Here is a tiny trained network, its code and every weight. The questions are about switching its units off for an input and a target symbol, where a switched-off unit gives its printed mean instead of its output.

import numpy as np


def w(rows, s, z=0):
    codes = np.array(rows[::2]) - 128.0
    scale = np.full(codes.shape[1], s)
    scale[-1] = z or s
    return codes * scale


def f(y):
    return np.maximum(y, 0)


def softmax(a):
    e = np.exp(a - a.max(-1, keepdims=True))
    return e / e.sum(-1, keepdims=True)


def log_softmax(a):
    a = a - a.max(-1, keepdims=True)
    return a - np.log(np.exp(a).sum(-1, keepdims=True))


def net(x, mask):
    ids = ['αβγδλμπστψω'.index(c) for c in x.split()]
    T = len(ids)
    res = E[ids] + P[:T]
    u = 0
    for l in range(2):
        r = res
        for j in range(2):
            rows = slice(4 * j, 4 * j + 4)
            q, k, v = (r @ M[l][rows].T for M in (Q, K, V))
            z = softmax(np.where(np.tri(T) > 0, q @ k.T / 4**0.5, -1e9)) @ v
            o = O[l][rows]
            res = res + np.where(mask[u + j], z, o[:, -1]) @ o[:, :-1]
        u += 2
        y = f(res @ A[l][:, :-1].T + A[l][:, -1])
        res = res + np.where(mask[u : u + 8], y, B[l][:, -1]) @ B[l][:, :-1]
        u += 8
    return log_softmax(res[-1] @ U[:, :-1].T + U[:, -1])


Q, K, V, O, A, B = {}, {}, {}, {}, {}, {}
E = w([
[75,146,209],'α',
[128,119,111],'β',
[125,119,109],'γ',
[208,171,252],'δ',
[100,105,84],'λ',
[153,119,122],'μ',
[172,156,104],'π',
[127,73,118],'σ',
[202,159,135],'τ',
[128,125,64],'ψ',
[141,23,184],'ω',
],0.015)
P = w([
[50,181,128],'0',
[65,172,131],'1',
[84,170,131],'2',
[96,154,118],'3',
[112,143,105],'4',
[132,130,103],'5',
[149,121,95],'6',
[168,110,94],'7',
[183,100,84],'8',
[198,90,73],'9',
[218,79,73],'10',
[239,68,61],'11',
[242,59,53],'12',
[254,47,47],'13',
],0.0041)
Q[0] = w([
[206,80,154],'0.h1',
[125,56,161],'0.h1',
[91,192,156],'0.h1',
[180,242,30],'0.h1',
[138,166,177],'0.h2',
[59,167,128],'0.h2',
[176,28,100],'0.h2',
[106,253,212],'0.h2',
],0.005)
K[0] = w([
[151,117,197],'0.h1',
[50,159,140],'0.h1',
[149,145,73],'0.h1',
[145,131,139],'0.h1',
[93,189,155],'0.h2',
[89,71,184],'0.h2',
[227,120,1],'0.h2',
[33,189,239],'0.h2',
],0.0068)
V[0] = w([
[253,167,130],'0.h1',
[170,62,203],'0.h1',
[79,126,94],'0.h1',
[136,75,33],'0.h1',
[120,129,131],'0.h2',
[107,180,88],'0.h2',
[168,54,149],'0.h2',
[127,81,111],'0.h2',
],0.004)
O[0] = w([
[88,149,175,53],'0.h1',
[138,131,97,155],'0.h1',
[80,131,30,127],'0.h1',
[20,167,151,8],'0.h1',
[134,146,157,137],'0.h2',
[254,88,131,119],'0.h2',
[72,182,108,98],'0.h2',
[195,159,80,99],'0.h2',
],0.0022,0.0014)
A[0] = w([
[187,144,2,254],'0.n1',
[62,124,57,149],'0.n2',
[248,62,95,229],'0.n3',
[191,148,130,112],'0.n4',
[69,142,208,140],'0.n5',
[153,83,177,160],'0.n6',
[166,133,173,59],'0.n7',
[112,34,98,206],'0.n8',
],0.008,0.0052)
B[0] = w([
[188,105,58,253],'0.n1',
[76,100,94,161],'0.n2',
[254,46,141,250],'0.n3',
[155,180,132,148],'0.n4',
[134,178,133,201],'0.n5',
[103,83,206,181],'0.n6',
[124,171,182,137],'0.n7',
[120,80,111,207],'0.n8',
],0.0086,0.0057)
Q[1] = w([
[144,123,97],'1.h1',
[96,137,140],'1.h1',
[172,6,52],'1.h1',
[131,37,18],'1.h1',
[163,152,101],'1.h2',
[110,204,170],'1.h2',
[96,136,200],'1.h2',
[114,196,161],'1.h2',
],0.015)
K[1] = w([
[166,94,88],'1.h1',
[137,225,182],'1.h1',
[230,2,68],'1.h1',
[248,32,99],'1.h1',
[140,9,164],'1.h2',
[65,190,216],'1.h2',
[85,246,152],'1.h2',
[21,163,202],'1.h2',
],0.0071)
V[1] = w([
[185,118,225],'1.h1',
[61,56,46],'1.h1',
[48,32,139],'1.h1',
[116,192,2],'1.h1',
[100,69,165],'1.h2',
[168,202,67],'1.h2',
[98,31,157],'1.h2',
[148,179,69],'1.h2',
],0.0079)
O[1] = w([
[100,196,235,248],'1.h1',
[107,1,38,116],'1.h1',
[20,23,120,134],'1.h1',
[200,123,21,4],'1.h1',
[87,94,151,148],'1.h2',
[153,202,72,116],'1.h2',
[54,53,198,197],'1.h2',
[144,166,76,111],'1.h2',
],0.0081,0.0036)
A[1] = w([
[119,119,173,118],'1.n1',
[166,159,127,254],'1.n2',
[93,39,103,212],'1.n3',
[122,43,128,124],'1.n4',
[68,89,215,137],'1.n5',
[122,130,212,118],'1.n6',
[134,125,114,205],'1.n7',
[254,103,52,95],'1.n8',
],0.009,0.0074)
B[1] = w([
[59,134,139,181],'1.n1',
[228,195,144,191],'1.n2',
[246,58,203,222],'1.n3',
[114,44,154,196],'1.n4',
[73,168,119,251],'1.n5',
[27,132,165,227],'1.n6',
[214,145,88,161],'1.n7',
[2,160,18,253],'1.n8',
],0.0069,0.016)
U = w([
[1,177,105,132],'α',
[112,129,125,104],'β',
[120,123,122,143],'γ',
[225,161,239,143],'δ',
[91,65,104,95],'λ',
[213,136,163,252],'μ',
[108,198,74,142],'π',
[223,81,216,91],'σ',
[225,207,163,164],'τ',
[16,135,37,57],'ψ',
[92,84,169,76],'ω',
],0.006,0.011)

Each question gives the input, a string of symbols that net reads in full, and the target symbol t.
The units are the heads (4 rows each of Q, K, V and O) and the neurons (one row each of A and B). Each row of codes is followed by its name. A weight is (code - 128) times the scale printed after its matrix; where a second scale follows, it is the last column's (O, A, B and U).
mask holds one flag per unit, layer by layer, with each layer's heads first. A switched-off unit (its flag False) gives its mean, the last column of its rows in O or B, instead of its output. The means were averaged over made-up inputs and are rounded, as every weight is.
A unit's drop is (log p(t) with every unit on - log p(t) with that unit switched off) / (log p(t) with every unit on - log p(t) with every unit switched off).
The circuit of an input: a set's keep is (log p(t) with only the set's units on - log p(t) with every unit switched off) / (log p(t) with every unit on - log p(t) with every unit switched off). Starting from the 12 units with the biggest drops (on a tie, the unit counted first), units are removed one at a time, each time the one whose removal leaves the highest keep (on an exact tie, the one counted first), for as long as the keep stays at least 0.8.
units of the circuit, in order: the units of the circuit, biggest drop first
k most important neurons: the k neurons with the biggest drops, biggest first
top k neurons in layer l: the k neurons of layer l with the biggest drops, biggest first
input α α λ α γ μ π λ, target π: 3 most important neurons => (0.n3 0.n1 1.n8)
input α δ σ μ σ λ α ω π α τ λ, target τ: top neuron in layer 0 => (0.n1)
input α α α μ γ λ ψ μ μ α δ π δ, target δ: units of the circuit, in order => (1.n8 0.n1 1.h1)
input ψ μ μ β μ α λ τ μ, target τ: top 2 neurons in layer 0 => (0.n3 0.n1)
input λ α λ τ α μ λ λ, target μ: units of the circuit, in order => (1.n6 1.n5)
input ψ μ π, target ψ: top 2 neurons in layer 0 => (0.n1 0.n6)
input γ α π λ μ μ ψ γ, target ψ: units of the circuit, in order => (1.n8 1.h1 0.n1)
input δ α α σ γ, target σ: 2 most important neurons => (1.n3 1.n8)
input π α λ δ λ μ μ π ω τ, target ω: top 4 neurons in layer 0 => (0.n8 0.n3 0.n4 0.n6)
input α μ τ δ α α γ λ β λ δ λ, target λ: 2 most important neurons => (1.n8 1.n3)
input γ α α γ α δ δ δ μ μ α π α γ, target π: 2 most important neurons => (1.n8 0.n1)
input μ λ ψ λ, target ψ: units of the circuit, in order => (1.h1 1.n8 0.n1)
input τ λ μ ψ, target ψ: units of the circuit, in order => (1.n8 1.h1 0.n1)
input ψ μ μ μ α α π γ λ, target π: 4 most important neurons => (0.n3 0.n1 1.n8 0.n6)
input ψ ψ μ γ, target ψ: units of the circuit, in order => (1.h1 1.n8 0.n1)
input δ γ λ λ α α α α γ α γ λ τ π, target τ: units of the circuit, in order => (0.n3 1.h1)
input λ α α ω γ π, target ω: 2 most important neurons => (0.n8 0.n3)
input α β δ λ λ π α α μ τ μ, target τ: units of the circuit, in order => (1.h1 0.n3 0.n1 1.h2)
input λ ψ α π μ, target π: most important neuron => (0.n1)
input α α λ π α σ λ, target σ: top 2 neurons in layer 0 => (0.n3 0.n8)
input λ α λ α α μ γ π α λ α σ α γ, target σ: 4 most important neurons => (1.n3 0.n3 1.n8 0.n8)
input α γ α μ γ γ τ, target τ: 3 most important neurons => (0.n3 1.n2 0.n1)
input μ λ ω λ β, target ω: 2 most important neurons => (0.n3 1.n8)
